Here is a tiny trained network, its code and every weight. The questions are about switching its units off for an input and a class, where a switched-off unit gives its printed mean instead of its output.

import numpy as np


def w(rows, s, z=0):
    codes = np.array(rows[::2]) - 128.0
    scale = np.full(codes.shape[1], s)
    scale[-1] = z or s
    return codes * scale


def norm(h):
    return h / np.sqrt((h * h).mean(-1, keepdims=True) + 1e-5)


def f(y):
    return y / 2 * (1 + np.tanh(0.7978845608 * (y + 0.044715 * y**3)))


def log_softmax(a):
    a = a - a.max(-1, keepdims=True)
    return a - np.log(np.exp(a).sum(-1, keepdims=True))


def net(x, mask):
    res = np.array(x, float).reshape(1, 6) / 4 @ E
    u = 0
    for l in range(2):
        y = f(norm(res) @ A[l][:, :-1].T + A[l][:, -1])
        res = res + np.where(mask[u : u + 12], y, B[l][:, -1]) @ B[l][:, :-1]
        u += 12
    return log_softmax(norm(res)[-1] @ U[:, :-1].T + U[:, -1])


A, B = {}, {}
E = w([
[115,35,111,105,120,156,141,109,90,103,143],'x0',
[176,148,164,102,98,146,65,86,124,55,164],'x1',
[171,104,45,160,114,59,43,88,91,148,81],'x2',
[135,114,164,108,64,146,115,188,105,111,5],'x3',
[57,132,168,109,131,178,2,99,119,212,161],'x4',
[161,41,100,90,95,135,128,150,252,162,118],'x5',
],0.0067)
A[0] = w([
[140,112,192,69,44,137,60,175,82,137,38,62],'L0N1',
[19,105,59,171,73,35,210,218,88,254,167,102],'L0N2',
[63,128,146,157,123,176,64,63,145,159,106,95],'L0N3',
[52,128,147,120,72,162,181,178,138,130,69,254],'L0N4',
[171,135,73,132,163,132,124,76,135,166,228,114],'L0N5',
[172,93,102,39,92,130,90,123,152,107,175,142],'L0N6',
[202,89,95,87,87,109,126,145,248,173,150,112],'L0N7',
[66,2,84,92,97,140,185,100,42,129,168,220],'L0N8',
[187,229,199,133,183,41,117,162,185,204,108,71],'L0N9',
[188,144,152,69,53,116,86,97,118,34,197,81],'L0N10',
[81,129,170,114,143,136,121,112,64,92,128,164],'L0N11',
[161,104,80,172,144,51,110,27,154,88,82,107],'L0N12',
],0.0067,0.0018)
B[0] = w([
[123,134,165,88,179,95,124,122,105,137,113,223],'L0N1',
[197,201,169,166,96,102,84,106,170,131,99,255],'L0N2',
[116,142,94,86,1,100,218,139,148,117,125,173],'L0N3',
[166,128,127,134,176,131,109,61,124,186,163,227],'L0N4',
[91,112,237,83,155,55,101,182,101,122,27,194],'L0N5',
[142,144,100,157,181,124,77,141,153,163,91,170],'L0N6',
[85,96,120,174,196,217,113,110,100,112,91,227],'L0N7',
[174,172,70,95,161,90,80,151,146,160,156,217],'L0N8',
[163,45,10,75,175,84,84,156,106,151,201,209],'L0N9',
[189,206,97,160,107,79,128,95,202,167,123,190],'L0N10',
[114,138,67,149,190,139,54,144,157,148,174,181],'L0N11',
[121,89,164,159,36,153,189,147,81,131,157,201],'L0N12',
],0.0085,0.0052)
A[1] = w([
[152,109,70,143,112,127,212,131,126,67,123,59],'L1N1',
[114,68,100,146,60,94,84,105,52,168,103,107],'L1N2',
[95,249,55,215,159,87,153,162,23,69,128,94],'L1N3',
[92,164,145,88,80,148,100,80,142,255,166,192],'L1N4',
[78,244,98,154,117,167,72,128,16,124,146,107],'L1N5',
[198,165,147,85,201,221,158,166,140,164,198,92],'L1N6',
[106,135,148,149,190,77,120,91,54,42,156,96],'L1N7',
[225,86,122,44,165,78,101,148,87,121,107,154],'L1N8',
[111,113,176,106,158,72,126,58,98,111,50,98],'L1N9',
[139,126,249,95,212,104,175,66,183,121,187,247],'L1N10',
[175,157,120,159,220,73,217,34,170,95,86,95],'L1N11',
[242,113,141,123,207,101,181,165,80,79,106,79],'L1N12',
],0.0065,0.0015)
B[1] = w([
[8,149,143,21,98,153,94,113,105,155,129,149],'L1N1',
[124,101,145,122,83,165,194,150,96,56,211,195],'L1N2',
[134,70,114,141,131,215,118,120,179,129,141,254],'L1N3',
[82,163,107,108,85,150,198,102,130,75,108,224],'L1N4',
[151,68,113,125,151,140,155,153,189,134,67,214],'L1N5',
[191,94,122,155,92,117,110,170,100,39,208,218],'L1N6',
[117,103,138,113,161,148,103,160,135,178,53,176],'L1N7',
[100,167,142,148,186,58,153,149,152,123,202,239],'L1N8',
[107,103,255,212,184,115,117,104,90,116,117,162],'L1N9',
[161,95,169,169,105,79,138,140,34,146,55,230],'L1N10',
[36,164,115,140,72,143,114,87,144,124,95,237],'L1N11',
[86,138,148,13,109,147,111,123,121,164,137,233],'L1N12',
],0.0087,0.0055)
U = w([
[6,168,122,42,54,156,169,106,145,124,112,137],'0',
[132,65,113,164,189,226,91,153,178,136,77,148],'1',
[104,131,217,108,181,53,121,144,77,147,100,134],'2',
[165,133,52,72,160,73,102,183,135,141,210,145],'3',
[195,231,132,197,84,112,133,90,170,148,86,144],'4',
[167,88,157,181,56,137,167,165,59,70,171,162],'5',
[141,151,117,168,126,149,150,78,105,137,165,2],'6',
],0.013,0.0057)

Each question gives the input, the list of numbers given to net, and the class t.
The units are the neurons (one row each of A and B). Each row of codes is followed by its name. A weight is (code - 128) times the scale printed after its matrix; where a second scale follows, it is the last column's (A, B and U).
mask holds one flag per neuron, layer by layer. A switched-off neuron (its flag False) gives its mean, the last column of its row in B, instead of its output. The means were averaged over made-up inputs and are rounded, as every weight is.
A unit's drop is (log p(t) with every unit on - log p(t) with that unit switched off) / (log p(t) with every unit on - log p(t) with every unit switched off).
The circuit of an input: a set's keep is (log p(t) with only the set's units on - log p(t) with every unit switched off) / (log p(t) with every unit on - log p(t) with every unit switched off). Starting from the 12 units with the biggest drops (on a tie, the unit counted first), units are removed one at a time, each time the one whose removal leaves the highest keep (on an exact tie, the one counted first), for as long as the keep stays at least 0.8.
circuit, biggest first: the units of the circuit, biggest drop first
top k neurons: the k neurons with the biggest drops, biggest first
k most important neurons of layer l: the k neurons of layer l with the biggest drops, biggest first
input [2,-3,-8,4,-8,8], class 0: top 2 neurons => [L1N1 L1N11]
input [1,0,-7,-6,-3,-7], class 1: circuit, biggest first => [L1N3 L1N7]
input [1,0,-3,-7,-8,-1], class 0: circuit, biggest first => [L1N11]
input [3,6,-3,-5,6,3], class 0: top 4 neurons => [L0N3 L1N4 L0N2 L0N1]
input [-6,-7,-3,-7,6,4], class 2: 2 most important neurons of layer 0 => [L0N5 L0N10]
input [-6,-2,-5,6,1,5], class 2: circuit, biggest first => [L0N1 L0N4]
input [-8,4,-1,4,-4,8], class 1: 2 most important neurons of layer 0 => [L0N7 L0N8]
input [1,-5,8,8,2,3], class 2: 4 most important neurons of layer 1 => [L1N6 L1N9 L1N3 L1N8]
input [4,-4,7,-4,-7,7], class 0: circuit, biggest first => [L1N1 L0N12 L1N6]
input [4,-8,-7,2,-7,-2], class 4: top 2 neurons => [L0N2 L0N4]
input [-1,3,7,-5,-1,7], class 1: 2 most important neurons of layer 1 => [L1N6 L1N10]
input [5,5,2,-4,-2,5], class 1: top 4 neurons => [L0N7 L0N6 L0N2 L0N9]
input [-2,-3,-8,-8,-6,3], class 2: circuit, biggest first => [L1N10 L0N5]
input [5,8,5,0,5,2], class 4: most important neuron of layer 0 => [L0N10]
input [3,4,-6,8,0,-8], class 1: top 3 neurons => [L0N11 L1N5 L0N5]
input [-4,6,6,4,7,4], class 0: 3 most important neurons of layer 0 => [L0N3 L0N2 L0N5]
input [8,-6,4,-4,5,-8], class 1: circuit, biggest first => [L1N5 L1N3]
input [-8,0,-2,-1,8,-3], class 0: top 3 neurons => [L0N3 L1N4 L0N8]
input [-6,-2,-5,-7,0,6], class 2: 2 most important neurons of layer 1 => [L1N10 L1N3]
input [1,6,3,-2,5,2], class 4: circuit, biggest first => [L0N10]
